Here is a tiny trained network, its code and every weight. The questions are about switching its units off for an input and a class, where a switched-off unit gives its printed mean instead of its output.

import numpy as np


def w(rows, s, z=0):
    codes = np.array(rows[::2]) - 128.0
    scale = np.full(codes.shape[1], s)
    scale[-1] = z or s
    return codes * scale


def f(y):
    return y / 2 * (1 + np.tanh(0.7978845608 * (y + 0.044715 * y**3)))


def log_softmax(a):
    a = a - a.max(-1, keepdims=True)
    return a - np.log(np.exp(a).sum(-1, keepdims=True))


def net(x, mask):
    res = np.array(x, float).reshape(1, 3) / 4 @ E
    y = f(res @ A[0][:, :-1].T + A[0][:, -1])
    res = res + np.where(mask, y, B[0][:, -1]) @ B[0][:, :-1]
    return log_softmax(res[-1] @ U[:, :-1].T + U[:, -1])


A, B = {}, {}
E = w([
[254,132,232,88,146,184,139,136,105],'x0',
[221,184,83,201,188,166,71,57,202],'x1',
[98,228,77,51,106,204,115,111,164],'x2',
],0.0085)
A[0] = w([
[211,131,255,115,181,247,156,158,102,96],'neuron 1',
[192,124,175,127,123,192,158,99,44,254],'neuron 2',
[197,137,95,214,148,167,100,39,171,98],'neuron 3',
[40,118,62,193,93,66,104,64,146,114],'neuron 4',
[83,230,86,9,136,233,134,96,146,122],'neuron 5',
[122,71,147,51,17,109,117,174,112,62],'neuron 6',
[77,147,122,88,45,99,230,244,91,109],'neuron 7',
[156,18,155,250,182,93,126,120,88,91],'neuron 8',
[114,101,193,59,75,122,133,171,116,119],'neuron 9',
[168,172,114,188,181,121,79,56,199,235],'neuron 10',
],0.0065,0.0043)
B[0] = w([
[108,201,131,218,119,43,170,194,197,240],'neuron 1',
[80,146,147,132,174,58,148,196,108,225],'neuron 2',
[170,112,157,85,73,65,27,100,186,220],'neuron 3',
[74,204,48,218,202,58,104,166,198,224],'neuron 4',
[35,55,181,133,179,132,231,30,130,241],'neuron 5',
[160,131,179,92,71,179,89,73,204,183],'neuron 6',
[117,114,156,117,92,59,57,118,183,238],'neuron 7',
[69,2,190,148,150,177,167,68,154,227],'neuron 8',
[120,109,128,121,67,43,82,173,199,184],'neuron 9',
[98,97,179,30,113,68,114,138,131,253],'neuron 10',
],0.0078,0.0075)
U = w([
[127,127,166,34,33,115,13,99,200,96],'0',
[59,45,180,123,182,152,255,39,139,137],'1',
[95,241,103,204,155,93,167,191,188,145],'2',
[94,134,135,49,179,86,118,141,19,255],'3',
[175,164,69,123,113,237,171,140,40,35],'4',
[161,169,102,149,79,215,146,107,109,45],'5',
],0.0073,0.0043)

Each question gives the input, the list of numbers given to net, and the class t.
The units are the neurons (one row each of A and B). Each row of codes is followed by its name. A weight is (code - 128) times the scale printed after its matrix; where a second scale follows, it is the last column's (A, B and U).
mask holds one flag per neuron, in row order. A switched-off neuron (its flag False) gives its mean, the last column of its row in B, instead of its output. The means were averaged over made-up inputs and are rounded, as every weight is.
A unit's drop is (log p(t) with every unit on - log p(t) with that unit switched off) / (log p(t) with every unit on - log p(t) with every unit switched off).
The circuit of an input: a set's keep is (log p(t) with only the set's units on - log p(t) with every unit switched off) / (log p(t) with every unit on - log p(t) with every unit switched off). Starting from all 10 units, units are removed one at a time, each time the one whose removal leaves the highest keep (on an exact tie, the one counted first), for as long as the keep stays at least 0.8.
units of the circuit, in order: the units of the circuit, biggest drop first
unit that matters most: the unit with the biggest drop
top k neurons: the k neurons with the biggest drops, biggest first
drop of u: that unit's drop, to one decimal
input [2,1,2], class 3: unit that matters most	neuron 8
input [-4,7,2], class 0: top 2 neurons	neuron 3; neuron 10
input [8,6,-7], class 2: top 3 neurons	neuron 1; neuron 5; neuron 2
input [0,1,-2], class 3: units of the circuit, in order	neuron 5; neuron 1; neuron 6; neuron 7
input [4,-5,7], class 1: top 2 neurons	neuron 5; neuron 3
input [8,2,-6], class 2: top 2 neurons	neuron 1; neuron 5
input [4,-1,-3], class 2: units of the circuit, in order	neuron 1; neuron 10
input [-3,8,-8], class 0: top 3 neurons	neuron 3; neuron 5; neuron 10
input [5,-6,7], class 1: top 2 neurons	neuron 5; neuron 3
input [-6,7,0], class 0: top 3 neurons	neuron 3; neuron 10; neuron 1
input [-2,8,-6], class 0: top 2 neurons	neuron 3; neuron 5
input [-6,-6,-3], class 0: top 3 neurons	neuron 7; neuron 1; neuron 6
input [0,5,-2], class 0: top 2 neurons	neuron 3; neuron 5
input [7,-3,2], class 2: top neuron	neuron 1
input [3,1,6], class 1: drop of neuron 5	0.6
input [5,3,3], class 2: drop of neuron 1	1.2
input [-2,3,2], class 3: drop of neuron 2	-0.2
